Below are the code and all the weights of a small trained network. Each question names an input and a class and asks about switching units off, where a switched-off unit gives its printed mean instead of its output.

import numpy as np


def w(rows, s, z=0):
    codes = np.array(rows[::2]) - 128.0
    scale = np.full(codes.shape[1], s)
    scale[-1] = z or s
    return codes * scale


def f(y):
    return y / 2 * (1 + np.tanh(0.7978845608 * (y + 0.044715 * y**3)))


def log_softmax(a):
    a = a - a.max(-1, keepdims=True)
    return a - np.log(np.exp(a).sum(-1, keepdims=True))


def net(x, mask):
    res = np.array(x, float).reshape(1, 5) / 4 @ E
    y = f(res @ A[0][:, :-1].T + A[0][:, -1])
    res = res + np.where(mask, y, B[0][:, -1]) @ B[0][:, :-1]
    return log_softmax(res[-1] @ U[:, :-1].T + U[:, -1])


A, B = {}, {}
E = w([
[111,227,50,38,109,141],'x0',
[159,132,185,73,34,1],'x1',
[119,126,119,128,142,113],'x2',
[5,191,210,142,155,136],'x3',
[157,145,140,126,145,124],'x4',
],0.0088)
A[0] = w([
[147,102,107,128,117,132,172],'neuron 1',
[142,67,229,137,81,21,128],'neuron 2',
[129,121,146,130,143,130,157],'neuron 3',
[134,201,101,52,57,68,97],'neuron 4',
[143,82,150,216,178,161,160],'neuron 5',
[93,107,212,174,157,115,136],'neuron 6',
[145,128,112,149,101,87,114],'neuron 7',
[149,136,92,85,115,120,108],'neuron 8',
[175,90,80,126,88,73,135],'neuron 9',
[155,155,64,122,117,117,106],'neuron 10',
[108,143,162,145,124,127,140],'neuron 11',
[122,206,52,118,152,188,140],'neuron 12',
[214,59,45,111,115,132,255],'neuron 13',
[144,94,151,98,101,80,124],'neuron 14',
[154,62,104,158,168,165,195],'neuron 15',
[168,41,120,167,134,102,150],'neuron 16',
[65,249,123,77,109,134,82],'neuron 17',
[115,115,137,162,194,177,186],'neuron 18',
[116,172,63,99,169,200,134],'neuron 19',
[131,174,45,53,124,135,147],'neuron 20',
[39,182,220,121,155,134,176],'neuron 21',
[171,149,42,79,119,119,122],'neuron 22',
[136,150,84,112,127,160,131],'neuron 23',
[125,135,164,76,56,42,156],'neuron 24',
],0.013,0.0076)
B[0] = w([
[148,112,103,134,134,121,156],'neuron 1',
[92,175,177,202,130,2,238],'neuron 2',
[117,120,135,150,137,135,143],'neuron 3',
[144,97,180,25,79,181,214],'neuron 4',
[154,63,172,105,155,195,218],'neuron 5',
[104,111,171,209,74,159,206],'neuron 6',
[155,144,136,130,113,112,146],'neuron 7',
[135,129,132,116,77,129,155],'neuron 8',
[214,168,129,143,104,107,190],'neuron 9',
[120,125,123,135,75,127,157],'neuron 10',
[103,129,162,139,129,134,155],'neuron 11',
[80,180,53,155,132,90,198],'neuron 12',
[201,34,32,146,134,87,251],'neuron 13',
[171,157,149,140,108,97,173],'neuron 14',
[99,42,124,107,184,162,206],'neuron 15',
[167,117,126,118,210,100,195],'neuron 16',
[128,166,119,15,228,104,202],'neuron 17',
[140,125,126,152,129,236,210],'neuron 18',
[82,177,58,173,131,91,195],'neuron 19',
[100,139,88,111,48,142,201],'neuron 20',
[72,192,205,135,131,179,243],'neuron 21',
[118,103,112,139,40,138,189],'neuron 22',
[111,135,95,143,104,126,157],'neuron 23',
[158,124,200,77,103,86,231],'neuron 24',
],0.033,0.014)
U = w([
[180,30,91,144,243,167,172],'0',
[210,95,156,167,172,31,142],'1',
[78,116,185,167,155,253,76],'2',
[88,193,224,183,136,99,44],'3',
[102,105,15,142,115,126,192],'4',
[192,113,137,62,50,114,84],'5',
[66,242,94,106,194,176,250],'6',
[114,177,207,11,158,139,89],'7',
],0.0064,0.002)

Each question gives the input, the list of numbers given to net, and the class t.
The units are the neurons (one row each of A and B). Each row of codes is followed by its name. A weight is (code - 128) times the scale printed after its matrix; where a second scale follows, it is the last column's (A, B and U).
mask holds one flag per neuron, in row order. A switched-off neuron (its flag False) gives its mean, the last column of its row in B, instead of its output. The means were averaged over made-up inputs and are rounded, as every weight is.
A unit's drop is (log p(t) with every unit on - log p(t) with that unit switched off) / (log p(t) with every unit on - log p(t) with every unit switched off).
The circuit of an input: a set's keep is (log p(t) with only the set's units on - log p(t) with every unit switched off) / (log p(t) with every unit on - log p(t) with every unit switched off). Starting from the 12 units with the biggest drops (on a tie, the unit counted first), units are removed one at a time, each time the one whose removal leaves the highest keep (on an exact tie, the one counted first), for as long as the keep stays at least 0.8.
units of the circuit, in order: the units of the circuit, biggest drop first
unit that matters most: the unit with the biggest drop
top k neurons: the k neurons with the biggest drops, biggest first
drop when u is switched off: that unit's drop, to one decimal
input [-5,-4,8,1,3], class 2: unit that matters most => neuron 13
input [0,-7,6,-6,7], class 0: top 2 neurons => [neuron 15; neuron 5]
input [2,-8,3,1,8], class 6: top 2 neurons => [neuron 13; neuron 12]
input [1,-8,-8,-8,-4], class 4: top 3 neurons => [neuron 19; neuron 12; neuron 22]
input [-8,4,-8,1,-1], class 3: top 3 neurons => [neuron 13; neuron 2; neuron 6]
input [8,6,3,1,4], class 7: top 2 neurons => [neuron 17; neuron 13]
input [1,7,5,4,-7], class 7: top 3 neurons => [neuron 4; neuron 17; neuron 24]
input [2,1,5,7,1], class 7: top 2 neurons => [neuron 17; neuron 19]
input [1,-8,-2,-2,0], class 4: top 2 neurons => [neuron 19; neuron 12]
input [-5,8,2,1,7], class 3: top 2 neurons => [neuron 13; neuron 2]
input [2,5,-3,1,-4], class 7: drop when neuron 13 is switched off => 0.5
input [-7,0,-5,-1,-5], class 0: drop when neuron 5 is switched off => 0.2
input [-8,-2,-5,-4,6], class 0: drop when neuron 7 is switched off => 0.0
input [0,-6,5,1,8], class 2: units of the circuit, in order => [neuron 18]
input [-2,8,8,0,-8], class 1: top 2 neurons => [neuron 21; neuron 2]
input [-1,2,-7,2,5], class 3: drop when neuron 13 is switched off => 0.2
input [-8,0,5,-7,4], class 0: top 2 neurons => [neuron 15; neuron 5]
